[[128 129 129 129 129 129 128 128]
 [122 108 130 151 129 115 124 155]
 [122 112 129 148 128 116 124 151]
 [122 115 130 142 129 117 125 146]
 [122 121 130 135 128 121 126 139]]
=>
[[122 108 130 151 129 115 124 155]
 [122 112 129 148 128 116 124 151]
 [122 115 130 142 129 117 125 146]
 [122 121 130 135 128 121 126 139]
 [128 129 129 129 129 129 128 128]]

[[142 143 112]
 [126 132 122]
 [116 112 142]
 [135 123 129]
 [153 125 129]]
=>
[[116 112 142]
 [135 123 129]
 [153 125 129]
 [126 132 122]
 [142 143 112]]

[[129 140 134 115 129 129 130]
 [121 133 141 125 130 128 156]
 [120 113 126 131 130 119 130]
 [119 117 127 125 131 119 126]
 [141 123 115 131 125 122 106]
 [118 130 135 137 129 142 144]
 [133 137 127 138 125 144 124]]
=>
[[120 113 126 131 130 119 130]
 [119 117 127 125 131 119 126]
 [141 123 115 131 125 122 106]
 [118 130 135 137 129 142 144]
 [121 133 141 125 130 128 156]
 [133 137 127 138 125 144 124]
 [129 140 134 115 129 129 130]]

[[146 118 141 135 128 141 145 123]
 [107 108 118 121 132 105 111 102]]
=>
[[107 108 118 121 132 105 111 102]
 [146 118 141 135 128 141 145 123]]

[[122 136 113 131 133 135 135 127 146 135]
 [136 130 120 120 127 124 124 120 123 133]
 [133 124 126 120 126 128 116 125 129 143]
 [136 129 126 133 127 121 129 127 124 119]
 [123 131 117 134 120 137 126 122 140 136]
 [124 112 126 124 127 128 127 135 112 135]
 [138 134 140 127 123 119 127 119 122 150]
 [116 127 127 134 126 134 140 129 130 120]]
=>
[[124 112 126 124 127 128 127 135 112 135]
 [133 124 126 120 126 128 116 125 129 143]
 [116 127 127 134 126 134 140 129 130 120]
 [136 129 126 133 127 121 129 127 124 119]
 [136 130 120 120 127 124 124 120 123 133]
 [123 131 117 134 120 137 126 122 140 136]
 [138 134 140 127 123 119 127 119 122 150]
 [122 136 113 131 133 135 135 127 146 135]]

[[157 130 116 130 131 127 116]
 [145 154 134 132 116 112 114]
 [153 119 116 130 136 127 123]
 [125 155 140 129 112 116 120]
 [154 146 129 133 120 119 111]
 [154 140 125 132 126 121 112]]
=>
[[153 119 116 130 136 127 123]
 [157 130 116 130 131 127 116]
 [154 140 125 132 126 121 112]
 [154 146 129 133 120 119 111]
 [145 154 134 132 116 112 114]
 [125 155 140 129 112 116 120]]

[[101 130 135 126 155 148 134 132 130 129 127 114]
 [116 118 149 126 155 143 128 129 125 114 126 109]
 [117 129 121 131 134 122 127 117 130 131 123 133]]
=>
[[116 118 149 126 155 143 128 129 125 114 126 109]
 [117 129 121 131 134 122 127 117 130 131 123 133]
 [101 130 135 126 155 148 134 132 130 129 127 114]]
---
[[153 132 105 128]
 [110 152 116 103]
 [149 128 119 127]]
=>
[[132 105]
 [152 116]]

[[106 132 124 141]
 [115 141 134 126]
 [106 156 144 129]
 [116 105 130 126]]
=>
[[132 124]
 [141 134]]

[[106 109 117 129 133]
 [110 124 127 112 142]
 [151 133 111 136 124]]
=>
[[109 117]
 [124 127]]

[[106 125 136 118 123]
 [130 110 118 101 132]]
=>
[[125 136]
 [110 118]]

[[112 105 110]
 [139 121 140]]
=>
[[105 110]
 [121 140]]

[[128 100 137]
 [118 107 125]]
=>
[[100 137]
 [107 125]]

[[153 112 126 132 126]
 [114 127 132 138 121]]
=>
[[112 126]
 [127 132]]
---
[[121 118 120 118 107 113 117 122 134 140 137 146 140 138]
 [118 114 124 134 140 142 140 147 135 133 122 122 115 115]
 [113 133 130 129 129 135 144 126 133 126 122 117 122 115]
 [126 136 150 149 134 130 117 112 118 112 111 118 114 134]
 [135 133 135 129 112 111 108 110 120 126 127 141 140 146]]
=>
[[126 136 150 149 134 130 117 112 118 112 111 118 114 134]
 [135 133 135 129 112 111 108 110 120 126 127 141 140 146]
 [113 133 130 129 129 135 144 126 133 126 122 117 122 115]
 [118 114 124 134 140 142 140 147 135 133 122 122 115 115]
 [121 118 120 118 107 113 117 122 134 140 137 146 140 138]]

[[137 122 117 140 115 118 124 123 147 132 142 149 142 122 143]
 [111 131 148 124 146 128 123 129 119 144 114 121 110 150 124]
 [139 126 120 130 136 145 127 123 122 135 146 131 133 119 129]
 [126 130 136 117 142 125 134 122 134 123 135 103 114 135 123]
 [138 126 116 107 122 134 127 119 141 136 137 137 130 112 140]]
=>
[[111 131 148 124 146 128 123 129 119 144 114 121 110 150 124]
 [126 130 136 117 142 125 134 122 134 123 135 103 114 135 123]
 [139 126 120 130 136 145 127 123 122 135 146 131 133 119 129]
 [137 122 117 140 115 118 124 123 147 132 142 149 142 122 143]
 [138 126 116 107 122 134 127 119 141 136 137 137 130 112 140]]

[[123 127 118 125 124 129 132 132 127 130 131 134 123]
 [131 130 150 127 115 120 124 126 112 132 125 126 108]
 [132 121 135 125 129 122 127 129 125 142 123 123 118]
 [130 129 112 126 131 127 123 124 123 124 131 131 146]
 [120 133 121 129 127 132 120 130 121 131 137 126 113]]
=>
[[131 130 150 127 115 120 124 126 112 132 125 126 108]
 [132 121 135 125 129 122 127 129 125 142 123 123 118]
 [120 133 121 129 127 132 120 130 121 131 137 126 113]
 [123 127 118 125 124 129 132 132 127 130 131 134 123]
 [130 129 112 126 131 127 123 124 123 124 131 131 146]]

[[116  99 143 115 131]
 [117 111 128 125 133]
 [124 132 137 128 141]]
=>
[[116  99 143 115 131]
 [124 132 137 128 141]
 [117 111 128 125 133]]

[[137 113 109 128 125 137 117]
 [152 122 128 124 109 131 128]
 [118 154 127 139 129 125 130]]
=>
[[152 122 128 124 109 131 128]
 [118 154 127 139 129 125 130]
 [137 113 109 128 125 137 117]]

[[124 139 122 140 119 124 138]
 [142 133 148 157 118 129 113]
 [125 140 131 136 131 122 144]]
=>
[[142 133 148 157 118 129 113]
 [125 140 131 136 131 122 144]
 [124 139 122 140 119 124 138]]

[[128 134 132 134 127 127 128 128 133 123 132 130 128]
 [128 119 118 122 129 127 128 128 102 133 128 130 128]
 [128 132 133 131 128 127 128 129 123 126 128 130 128]
 [128 127 128 126 128 127 128 128 115 126 121 130 127]
 [128 129 140 119 129 127 128 128 108 133 129 130 128]
 [129 121 134 128 128 127 128 129 111 128 128 130 128]
 [128 119 121 114 128 127 128 128 148 128 127 130 128]]
=>
[[128 129 140 119 129 127 128 128 108 133 129 130 128]
 [129 121 134 128 128 127 128 129 111 128 128 130 128]
 [128 132 133 131 128 127 128 129 123 126 128 130 128]
 [128 134 132 134 127 127 128 128 133 123 132 130 128]
 [128 127 128 126 128 127 128 128 115 126 121 130 127]
 [128 119 121 114 128 127 128 128 148 128 127 130 128]
 [128 119 118 122 129 127 128 128 102 133 128 130 128]]
